Each row has a name. After each piece below comes the name of the row it's from, unless a question asks for something else. Each question is about the rows just above it. Places in a row count from 1.

1.35  2.35  -1.20  -2.30  -1.15  3.37  6.31 = <218>
2.86  -1.16  -1.16  0.85  -3.89  2.16  6.28 = <32>
1.34  -4.03  1.44  5.70  3.54  -0.85  3.53 = <10>
2.51  2.42  -8.34  -8.87  3.23  4.11  0.93 = <80>
3.68  -1.35  5.87  6.08  -5.25  -0.26  3.34 = <157>
2.74  -1.48  1.60  1.67  -3.69  0.15  2.46 = <24>
Row and place of -1.48 in the named rows: -> <24>, 2
Shuffled <10> with one entry gone: 3.54  1.44  -0.85  5.70  1.34  -4.03, missing -> 3.53
Shuffled <157> with one entry gone: 3.34  -1.35  -0.26  6.08  -5.25  5.87, missing -> 3.68

-6.75  -1.07  -6.05  5.22  2.76  -7.45  -7.66  2.86  -1.08  0.38  -3.86  5.63  -8.48  -8.49  -6.45 : <157>
-6.75  -2.36  2.97  -7.84  -3.31  4.17  7.57  0.31  -5.65  -1.02  -3.30  -6.76  -4.24  6.28  0.18 : <32>
-3.98  3.27  2.77  -5.48  -6.46  7.94  5.65  -7.13  -1.28  -4.59  5.33  -7.47  2.00  7.32  6.95 : <218>
<157> without one entry, shuffled: -7.66  -7.45  2.76  -1.08  -3.86  -6.05  5.22  2.86  -6.75  5.63  0.38  -8.49  -6.45  -8.48. Gone: -> -1.07
Shuffled <32> with one entry gone: 7.57  -5.65  0.31  4.17  -6.75  -1.02  6.28  -4.24  -3.30  -2.36  -7.84  0.18  -6.76  2.97, missing -> -3.31
<157> without one entry, shuffled: 5.63  -7.66  -6.45  -7.45  2.86  -3.86  -1.07  -8.48  -6.75  2.76  -1.08  -6.05  0.38  5.22. Gone: -> -8.49
Shuffled <32> with one entry gone: 7.57  -4.24  -3.31  0.18  6.28  4.17  -6.75  0.31  -3.30  -2.36  2.97  -7.84  -5.65  -1.02, missing -> -6.76
Row and place of -6.76 in the named rows: -> <32>, 12

3.31  5.39  6.54  -0.34  2.78  -5.96  6.24  7.04  4.10  3.00  -0.89  -4.84  -3.29 -> <18>
5.16  3.89  -0.82  4.22  5.11  4.55  1.41  1.50  -6.71  4.23  -4.47  5.52  2.16 -> <80>
0.23  4.55  -1.94  1.93  3.42  -2.90  -5.97  2.20  -4.81  2.19  3.46  -4.67  5.71 -> <88>
-2.37  4.11  5.21  0.10  -3.00  -0.34  -1.08  8.17  0.37  -0.56  -4.48  -5.89  5.86 -> <114>
-5.02  -8.54  -2.50  0.78  -1.32  5.05  -0.48  -6.51  -0.90  5.30  5.10  2.88  5.10 -> <218>
-5.62  -4.35  2.07  -3.48  -6.83  7.73  5.35  -6.32  4.53  5.59  -7.85  1.97  0.79 -> <157>
3.79  -2.45  2.73  -2.73  -3.63  1.67  6.24  -3.01  7.21  5.96  -3.68  7.04  -2.72 -> <103>
2.31  2.67  5.30  3.05  3.09  -3.11  3.17  3.43  2.45  0.79  1.94  -1.62  -1.05 -> <10>
-8.56  -6.51  2.02  3.65  -6.23  -0.47  5.45  -5.81  4.22  5.55  0.03  -1.53  -5.25 -> <136>
0.78 is at row and place -> <218>, 4
Row and place of 5.11 in the named rows: -> <80>, 5
-4.67 is at row and place -> <88>, 12
<103> without one entry, shuffled: 7.21  5.96  7.04  -2.73  2.73  1.67  -3.63  6.24  3.79  -3.01  -2.45  -3.68. Gone: -> -2.72

1.06  -0.44  -3.31  2.35  -4.07  1.67  -1.74  0.76 -> <218>
2.36  3.19  4.56  4.11  1.00  -3.58  2.91  -0.97 -> <88>
-0.07  -2.41  -3.04  -1.62  2.19  1.73  -4.06  3.36 -> <181>
-4.62  2.71  3.22  -3.81  -0.56  4.36  5.49  -5.93 -> <18>
6.04  7.50  1.84  3.29  -4.97  -3.25  0.95  -3.85 -> <80>
-5.89  2.37  5.07  -5.88  2.17  0.91  3.38  -1.70 -> <114>
-0.89  -2.60  -3.95  2.38  -0.40  5.19  -2.73  0.90 -> <103>
4.86  -0.97  1.07  4.84  5.05  -3.88  -0.86  4.85 -> <157>
0.94  -0.89  -5.79  2.44  5.07  2.79  -0.69  -0.68 -> <136>
Row and place of -4.06 in the named rows: -> <181>, 7
<136> without one entry, shuffled: -0.68  2.79  2.44  -0.89  0.94  5.07  -5.79. Gone: -> -0.69
<157> without one entry, shuffled: 5.05  4.84  -0.86  4.85  -0.97  -3.88  1.07. Gone: -> 4.86
Which entry of <114> is missing from 3.38  -5.88  2.37  -1.70  0.91  5.07  2.17? -> -5.89
-2.73 is at row and place -> <103>, 7
-3.25 is at row and place -> <80>, 6

-3.82  -3.71  1.91  -3.70  -2.41  -2.40 : <24>
-3.82  -0.14  1.31  1.30  -2.41  -3.89 : <157>
-3.82  -0.14  1.91  -3.70  -0.13  -1.01 : <18>
-3.82  -6.89  1.31  0.52  -2.41  -6.90 : <136>
<157> without one entry, shuffled: 1.30  -0.14  -3.82  -3.89  -2.41. Gone: -> 1.31
<157> without one entry, shuffled: 1.30  -3.82  -0.14  -2.41  -3.89. Gone: -> 1.31
Which entry of <24> is missing from 1.91  -3.71  -3.82  -3.70  -2.40? -> -2.41
Shuffled <136> with one entry gone: -2.41  0.52  1.31  -3.82  -6.89, missing -> -6.90
Where in the named rows is -0.13? -> <18>, 5
<18> without one entry, shuffled: 1.91  -3.82  -3.70  -0.13  -1.01. Gone: -> -0.14
Which entry of <24> is missing from 1.91  -2.40  -3.71  -3.82  -2.41? -> -3.70

3.83  -6.42  2.89  0.24  0.85  <114>
4.28  -7.72  4.29  0.28  0.95  <218>
3.83  -6.42  2.89  0.24  0.24  <88>
4.28 is at row and place -> <218>, 1
0.28 is at row and place -> <218>, 4

2.41  1.35  0.16  -8.63 = <181>
2.41  2.05  0.90  -1.60 = <136>
2.41  2.04  0.16  3.12 = <88>
2.41  2.04  0.90  3.12 = <103>
2.41  2.04  -2.50  -0.34 = <114>
2.41  2.04  -6.46  -0.34 = <18>
2.41  7.57  -8.64  -0.34 = <157>
Row and place of -8.63 in the named rows: -> <181>, 4
Row and place of -8.64 in the named rows: -> <157>, 3

1.45  -3.47  1.07  -3.18  1.55  -0.02  0.40  -5.55  3.99  3.63  -2.23  2.14 : <10>
3.35  -4.36  -1.90  -1.31  2.04  1.08  -3.45  2.41  -3.33  -1.81  -2.07  -1.29 : <103>
3.27  4.34  -3.87  3.25  -0.34  0.71  4.68  1.21  0.59  -1.30  -1.13  -2.54 : <80>
1.20  -3.07  3.70  3.65  3.42  7.10  2.83  -1.61  -0.51  -5.65  4.85  -1.91 : <32>
-1.64  5.86  3.25  2.41  1.78  2.38  6.56  3.26  -0.54  -0.68  4.72  -2.01 : <24>
0.52  4.94  -5.43  -2.95  -2.72  -4.60  -0.28  -5.23  4.13  4.38  -4.21  3.74 : <218>
0.45  3.84  1.40  2.06  3.26  -1.24  0.45  4.61  -0.49  -2.54  -2.30  3.38 : <88>
1.42  -5.10  -5.14  3.74  1.43  1.67  0.66  -5.83  -5.43  -2.92  1.65  1.16 : <136>
-4.65  5.54  2.16  -4.04  -1.28  -1.64  -1.14  5.50  0.93  -1.21  2.62  0.32 : <157>
-5.44  0.93  -3.60  4.92  -1.62  -0.14  7.02  -4.90  1.73  5.16  -1.61  1.67 : <114>
2.35  -1.89  2.30  -1.15  5.52  5.01  1.70  0.42  -1.92  -4.36  4.71  -4.54 : <18>
Where in the named rows is -1.90? -> <103>, 3
Shuffled <136> with one entry gone: 1.43  1.16  1.65  -5.43  -2.92  1.67  3.74  -5.83  -5.14  -5.10  0.66, missing -> 1.42
Where in the named rows is -1.81? -> <103>, 10
Where in the named rows is 4.71? -> <18>, 11
Row and place of -2.07 in the named rows: -> <103>, 11
Shuffled <114> with one entry gone: 4.92  -0.14  -4.90  0.93  1.73  -1.61  1.67  -3.60  -5.44  5.16  7.02, missing -> -1.62

1.38  -7.46  0.08  3.46  2.20  3.50  1.99  -5.22  -1.55  -1.99 : <103>
1.07  -6.26  -1.71  -1.57  0.89  0.90  -0.44  -7.90  1.59  1.89 : <80>
0.38  -0.52  0.48  2.41  -0.30  0.72  -1.59  4.09  -2.03  -1.54 : <181>
-0.67  3.40  -2.98  1.71  -2.29  -0.87  2.42  -1.58  0.17  3.56 : <32>
-3.17  2.56  0.55  1.32  -1.40  -0.47  1.64  2.50  -0.19  2.81 : <88>
-2.69  4.10  1.89  3.00  0.06  1.10  5.19  3.65  0.76  0.86 : <10>
-3.17  1.33  0.55  1.32  -4.03  -0.47  1.64  2.50  -0.19  2.81 : <157>
3.00 is at row and place -> <10>, 4
4.10 is at row and place -> <10>, 2
Row and place of 2.42 in the named rows: -> <32>, 7
Shuffled <157> with one entry gone: -3.17  2.50  -0.47  1.64  2.81  -4.03  -0.19  0.55  1.33, missing -> 1.32
Shuffled <181> with one entry gone: -0.52  0.48  4.09  0.38  -0.30  0.72  -2.03  2.41  -1.59, missing -> -1.54
Where in the named rows is -1.55? -> <103>, 9

1.52  -3.36  -5.29  2.12  1.55  4.25  <32>
-1.69  3.89  0.30  -0.61  -1.28  -0.58  <157>
3.40  0.39  0.10  2.66  -1.43  1.26  <88>
3.40  0.39  0.10  2.66  -1.43  1.53  <18>
-5.23  3.26  5.32  -5.22  -3.25  -5.08  <114>
1.52  -3.36  -5.29  2.12  0.85  3.46  <136>
Row and place of 1.53 in the named rows: -> <18>, 6
Shuffled <32> with one entry gone: 1.52  1.55  -5.29  -3.36  4.25, missing -> 2.12
Where in the named rows is 1.55? -> <32>, 5
<114> without one entry, shuffled: -5.22  -3.25  5.32  3.26  -5.08. Gone: -> -5.23

6.40  4.29  0.12  6.54  -3.42  -3.55  6.99  -4.14  1.88  6.38  -3.15  -1.04  0.74  1.24  -3.33  -3.89 : <88>
1.81  -2.54  -4.40  2.42  3.99  3.39  4.05  3.22  -3.71  2.60  3.97  -5.94  -4.54  -3.27  2.34  2.90 : <80>
0.12  -3.46  -3.99  1.05  3.66  -4.02  0.63  -4.02  -3.72  0.10  4.41  -5.08  -4.03  -3.49  3.34  3.86 : <10>
-0.56  3.86  3.93  -0.39  -4.34  -4.36  -0.97  -3.58  3.89  -0.81  -3.47  4.86  3.70  3.98  -3.51  -3.81 : <18>
6.81  2.91  -1.05  9.03  -1.26  -1.59  8.49  -1.78  -0.53  8.12  -1.64  -3.99  -0.60  0.24  -1.45  -1.79 : <103>
Which entry of <80> is missing from 2.34  2.42  3.99  4.05  3.22  3.97  -3.27  -5.94  2.90  -3.71  2.60  -2.54  1.81  -4.40  3.39? -> -4.54
-3.46 is at row and place -> <10>, 2
Which entry of <10> is missing from 4.41  0.63  0.10  1.05  -4.02  -3.49  3.86  -3.99  -3.72  -5.08  -4.02  -3.46  0.12  3.34  3.66? -> -4.03
-3.71 is at row and place -> <80>, 9
Where in the named rows is 2.91? -> <103>, 2
3.98 is at row and place -> <18>, 14
Which entry of <10> is missing from -3.46  -3.99  3.34  0.10  0.63  3.86  4.41  -3.72  -4.02  3.66  -3.49  -5.08  1.05  0.12  -4.02? -> -4.03

2.10  2.39  1.44  -3.47  1.77  -0.54  4.40  3.46  1.20  -1.41  -1.71  -1.82  0.34  2.34  -0.64  -0.98  -2.18  -6.58  -0.49  -4.38  1.00  -1.91  3.50  -1.30 = <24>
1.58  2.30  2.07  -3.25  2.34  -1.08  4.47  2.15  1.12  -1.43  -2.61  -2.25  0.69  2.43  -0.95  -0.29  -2.11  -6.71  -0.15  -3.18  1.04  -1.77  3.61  -0.75 = <80>
-0.47  1.50  -0.22  6.56  0.84  -0.61  2.02  -4.84  0.66  -0.29  -3.63  -1.49  -0.45  -0.33  -0.47  3.82  0.73  -2.29  -4.75  -3.67  -0.60  3.02  -1.44  -3.12 = <136>
-0.24  1.59  3.20  0.89  4.36  -4.30  0.88  -0.91  0.94  -1.36  -4.11  -2.86  1.35  1.46  -2.40  1.50  -0.53  -5.13  -1.78  2.15  1.12  0.00  1.64  0.08 = <181>
0.22  1.67  -0.85  3.41  -1.49  3.21  2.23  -0.71  0.84  -0.21  0.17  1.74  -1.50  0.09  0.97  1.64  -1.14  -3.19  -4.03  -6.26  -0.88  0.98  -0.24  -4.74 = <32>
Where in the named rows is 1.58? -> <80>, 1
<181> without one entry, shuffled: -4.30  4.36  -2.86  1.64  -5.13  1.46  -1.36  1.59  1.50  0.08  0.88  0.00  -0.53  1.12  1.35  3.20  -0.24  -0.91  -1.78  0.94  -4.11  -2.40  2.15. Gone: -> 0.89
Where in the named rows is 3.20? -> <181>, 3
Shuffled <80> with one entry gone: 2.34  -0.75  3.61  2.07  -0.29  2.30  1.58  -2.11  2.43  -6.71  -0.95  4.47  2.15  -3.18  1.04  1.12  -1.08  -1.77  -2.25  -1.43  -3.25  -0.15  -2.61, missing -> 0.69

5.90  7.40  -2.87  -4.96 : <157>
-0.46  -0.78  0.55  0.56 : <103>
0.15  -2.44  4.87  3.11 : <114>
1.80  5.79  -4.47  -1.48 : <32>
-0.32  2.00  -4.48  1.56 : <24>
4.54  4.73  4.55  -2.91 : <80>
-4.86  -1.56  -6.41  6.18 : <136>
8.79  5.92  5.48  -6.33 : <88>
Where in the named rows is 2.00? -> <24>, 2
Shuffled <103> with one entry gone: -0.78  -0.46  0.56, missing -> 0.55
Which entry of <80> is missing from -2.91  4.55  4.73? -> 4.54
Which entry of <103> is missing from -0.46  0.56  -0.78? -> 0.55
-4.48 is at row and place -> <24>, 3
Where in the named rows is 0.56? -> <103>, 4
<32> without one entry, shuffled: 5.79  1.80  -4.47. Gone: -> -1.48

2.52  -0.32  -0.02  0.72  -5.89  0.71  -1.16  -0.51  0.01  -0.53  -4.70  7.22  -3.83  -0.68  4.74  2.53  5.89  -5.61  1.03  4.09  -2.16  -4.82  -4.93  8.14  -0.45  0.04  5.19  0.25  1.20  -0.87  0.75  1.10  -3.71  0.63  -2.28 -> <24>
4.79  5.69  4.56  3.12  -3.48  -0.58  -2.32  -3.42  -4.16  2.96  -3.96  5.69  -0.38  1.79  -2.91  6.39  1.97  -3.95  -1.50  -1.54  -2.14  -3.93  -0.26  4.59  -4.73  -0.10  2.03  -0.16  -0.64  1.62  3.22  -3.45  -7.54  -0.11  -1.74 -> <18>
-1.48  1.55  6.24  4.51  -2.10  -0.03  1.23  -7.44  -6.30  -1.14  -2.63  0.26  1.68  -1.56  2.55  2.38  3.34  -2.10  -2.22  -2.18  1.43  -1.38  5.68  1.57  -2.64  6.39  1.66  3.04  1.26  2.98  6.12  -1.38  0.29  -1.15  -5.34 -> <114>
Where in the named rows is 0.25? -> <24>, 28
<18> without one entry, shuffled: -7.54  -3.96  1.79  -4.16  5.69  -2.91  3.22  -0.26  -3.93  5.69  -1.74  4.59  -3.42  -3.95  2.96  -0.16  -1.54  -0.10  -0.11  -3.48  4.79  -2.14  1.97  -0.38  3.12  -4.73  -1.50  2.03  -2.32  -0.58  4.56  -0.64  -3.45  1.62. Gone: -> 6.39

2.31  5.20  5.20  0.41  <88>
2.31  5.76  -2.42  2.34  <157>
5.19  -8.33  -4.92  1.18  <181>
Where in the named rows is -4.92? -> <181>, 3
Where in the named rows is 5.19? -> <181>, 1
-8.33 is at row and place -> <181>, 2
Where in the named rows is 0.41? -> <88>, 4

6.35  2.26  8.98  8.66 -> <10>
6.34  7.17  2.75  1.68 -> <181>
3.93  8.42  0.23  0.00 -> <157>
6.34  7.17  2.75  4.64 -> <88>
6.34  7.17  -1.63  -7.44 -> <218>
2.67  8.42  0.23  0.00 -> <103>
2.26 is at row and place -> <10>, 2
Row and place of -7.44 in the named rows: -> <218>, 4

